Below are the code and all the weights of a small trained network. Each question names an input and a class and asks about switching units off, where a switched-off unit gives its printed mean instead of its output.

import numpy as np


def w(rows, s, z=0):
    codes = np.array(rows[::2]) - 128.0
    scale = np.full(codes.shape[1], s)
    scale[-1] = z or s
    return codes * scale


def f(y):
    return np.maximum(y, 0)


def log_softmax(a):
    a = a - a.max(-1, keepdims=True)
    return a - np.log(np.exp(a).sum(-1, keepdims=True))


def net(x, mask):
    res = np.array(x, float).reshape(1, 4) / 4 @ E
    y = f(res @ A[0][:, :-1].T + A[0][:, -1])
    res = res + np.where(mask, y, B[0][:, -1]) @ B[0][:, :-1]
    return log_softmax(res[-1] @ U[:, :-1].T + U[:, -1])


A, B = {}, {}
E = w([
[159,171,107],'x0',
[103,145,254],'x1',
[2,206,127],'x2',
[97,60,206],'x3',
],0.0081)
A[0] = w([
[11,105,225,27],'N0',
[142,122,51,65],'N1',
[20,81,228,86],'N2',
[166,182,229,47],'N3',
[87,139,206,80],'N4',
[28,173,158,112],'N5',
[229,35,146,117],'N6',
[40,196,167,30],'N7',
[161,93,118,107],'N8',
[198,228,245,228],'N9',
[146,188,84,35],'N10',
[113,88,110,25],'N11',
[181,155,187,252],'N12',
],0.011,0.002)
B[0] = w([
[139,197,26,247],'N0',
[141,177,93,194],'N1',
[150,167,5,254],'N2',
[142,188,190,195],'N3',
[115,170,88,201],'N4',
[156,59,123,221],'N5',
[109,5,99,243],'N6',
[133,59,125,215],'N7',
[94,90,114,168],'N8',
[110,181,234,226],'N9',
[112,139,57,177],'N10',
[149,140,156,137],'N11',
[114,144,199,188],'N12',
],0.021,0.0085)
U = w([
[113,178,204,174],'0',
[128,245,95,161],'1',
[118,79,141,6],'2',
],0.012,0.0012)

Each question gives the input, the list of numbers given to net, and the class t.
The units are the neurons (one row each of A and B). Each row of codes is followed by its name. A weight is (code - 128) times the scale printed after its matrix; where a second scale follows, it is the last column's (A, B and U).
mask holds one flag per neuron, in row order. A switched-off neuron (its flag False) gives its mean, the last column of its row in B, instead of its output. The means were averaged over made-up inputs and are rounded, as every weight is.
A unit's drop is (log p(t) with every unit on - log p(t) with that unit switched off) / (log p(t) with every unit on - log p(t) with every unit switched off).
The circuit of an input: a set's keep is (log p(t) with only the set's units on - log p(t) with every unit switched off) / (log p(t) with every unit on - log p(t) with every unit switched off). Starting from the 12 units with the biggest drops (on a tie, the unit counted first), units are removed one at a time, each time the one whose removal leaves the highest keep (on an exact tie, the one counted first), for as long as the keep stays at least 0.8.
units of the circuit, in order: the units of the circuit, biggest drop first
top k neurons: the k neurons with the biggest drops, biggest first
drop when u is switched off: that unit's drop, to one decimal
input [1,8,-3,0], class 0: top neuron -> N9
input [7,0,-2,7], class 2: top 2 neurons -> N6, N0
input [-4,-4,7,-1], class 2: units of the circuit, in order -> N5, N7
input [6,2,4,-4], class 0: units of the circuit, in order -> N2, N0
input [-5,8,-8,1], class 0: top 3 neurons -> N9, N3, N12
input [8,2,7,-2], class 0: top 3 neurons -> N6, N2, N9
input [-3,5,-5,0], class 0: units of the circuit, in order -> N9, N12
input [5,-1,-3,-3], class 2: top 2 neurons -> N0, N2
input [-2,3,-4,6], class 1: top 2 neurons -> N2, N0
input [-1,-6,-1,1], class 2: top 2 neurons -> N0, N2
input [-4,8,-7,8], class 1: drop when N2 is switched off -> 0.4
input [-2,7,-5,8], class 1: drop when N11 is switched off -> 0.0
input [0,-8,-5,0], class 2: drop when N6 is switched off -> 0.1
input [-2,3,-7,-6], class 2: units of the circuit, in order -> N6
input [-1,5,2,-8], class 0: drop when N2 is switched off -> 0.1
